Here is a tiny trained network, its code and every weight. The questions are about switching its units off for an input and a class, where a switched-off unit gives its printed mean instead of its output.

import numpy as np


def w(rows, s, z=0):
    codes = np.array(rows[::2]) - 128.0
    scale = np.full(codes.shape[1], s)
    scale[-1] = z or s
    return codes * scale


def f(y):
    return y / 2 * (1 + np.tanh(0.7978845608 * (y + 0.044715 * y**3)))


def log_softmax(a):
    a = a - a.max(-1, keepdims=True)
    return a - np.log(np.exp(a).sum(-1, keepdims=True))


def net(x, mask):
    res = np.array(x, float).reshape(1, 5) / 4 @ E
    y = f(res @ A[0][:, :-1].T + A[0][:, -1])
    res = res + np.where(mask, y, B[0][:, -1]) @ B[0][:, :-1]
    return log_softmax(res[-1] @ U[:, :-1].T + U[:, -1])


A, B = {}, {}
E = w([
[96,174,53,67,110,101,229,123,176,112,69,231],'x0',
[95,95,2,175,108,100,129,126,55,96,98,125],'x1',
[174,167,92,96,193,35,121,107,90,95,101,176],'x2',
[85,189,149,73,194,146,23,193,228,179,124,72],'x3',
[138,109,146,195,138,172,149,124,162,214,127,64],'x4',
],0.0092)
A[0] = w([
[158,183,172,106,188,130,119,143,220,179,116,138,12],'N1',
[167,148,209,90,194,126,69,130,147,129,135,114,160],'N2',
[70,161,115,91,118,152,91,145,250,139,137,128,219],'N3',
[144,113,106,178,198,122,42,121,104,165,132,71,192],'N4',
[139,97,72,157,140,109,143,120,81,127,116,134,253],'N5',
[130,113,176,143,110,180,171,130,205,174,124,122,247],'N6',
],0.013,0.0023)
B[0] = w([
[2,173,79,71,222,40,153,53,178,85,193,24,241],'N1',
[239,189,201,134,244,99,131,102,191,157,151,168,244],'N2',
[97,151,154,7,94,196,94,146,226,102,58,143,250],'N3',
[81,128,63,202,176,126,76,197,53,245,88,88,235],'N4',
[99,101,40,143,102,141,119,126,52,96,146,167,207],'N5',
[64,86,119,200,50,113,184,108,207,154,183,83,223],'N6',
],0.011,0.015)
U = w([
[132,146,81,156,151,127,53,221,41,179,102,98,84],'0',
[170,135,43,66,78,90,155,109,18,11,126,224,251],'1',
[89,167,103,1,68,190,77,199,165,91,54,136,112],'2',
[246,173,180,153,185,82,88,146,109,164,166,142,90],'3',
[112,206,126,61,168,75,115,101,175,128,157,79,73],'4',
[127,89,148,181,2,140,193,104,182,166,187,83,116],'5',
],0.0069,0.0033)

Each question gives the input, the list of numbers given to net, and the class t.
The units are the neurons (one row each of A and B). Each row of codes is followed by its name. A weight is (code - 128) times the scale printed after its matrix; where a second scale follows, it is the last column's (A, B and U).
mask holds one flag per neuron, in row order. A switched-off neuron (its flag False) gives its mean, the last column of its row in B, instead of its output. The means were averaged over made-up inputs and are rounded, as every weight is.
A unit's drop is (log p(t) with every unit on - log p(t) with that unit switched off) / (log p(t) with every unit on - log p(t) with every unit switched off).
The circuit of an input: a set's keep is (log p(t) with only the set's units on - log p(t) with every unit switched off) / (log p(t) with every unit on - log p(t) with every unit switched off). Starting from all 6 units, units are removed one at a time, each time the one whose removal leaves the highest keep (on an exact tie, the one counted first), for as long as the keep stays at least 0.8.
units of the circuit, in order: the units of the circuit, biggest drop first
top k neurons: the k neurons with the biggest drops, biggest first
drop when u is switched off: that unit's drop, to one decimal
input [-5,-3,-1,-1,4], class 3: top 2 neurons => N2; N3
input [8,5,-6,6,2], class 2: units of the circuit, in order => N3
input [-2,7,-7,-4,3], class 0: units of the circuit, in order => N6; N5
input [-3,-2,2,-2,-8], class 3: top 2 neurons => N1; N3
input [-8,-5,-2,3,-3], class 3: top 2 neurons => N2; N4
input [-4,-3,-2,-2,-2], class 3: units of the circuit, in order => N1; N3
input [7,-5,-8,4,-1], class 2: top 2 neurons => N3; N2
input [-2,-6,6,-4,4], class 3: top 3 neurons => N3; N1; N2
input [0,1,1,2,-3], class 2: top 4 neurons => N1; N2; N4; N6
input [-6,7,1,-4,-7], class 1: drop when N5 is switched off => 0.5
input [-7,4,6,5,6], class 0: drop when N4 is switched off => 2.1
input [3,6,0,-1,-4], class 1: drop when N2 is switched off => 0.0
input [3,3,-8,0,-3], class 2: drop when N6 is switched off => 0.1
input [-8,6,-2,5,-3], class 0: units of the circuit, in order => N4
input [3,-3,1,-3,-4], class 1: top 2 neurons => N3; N2
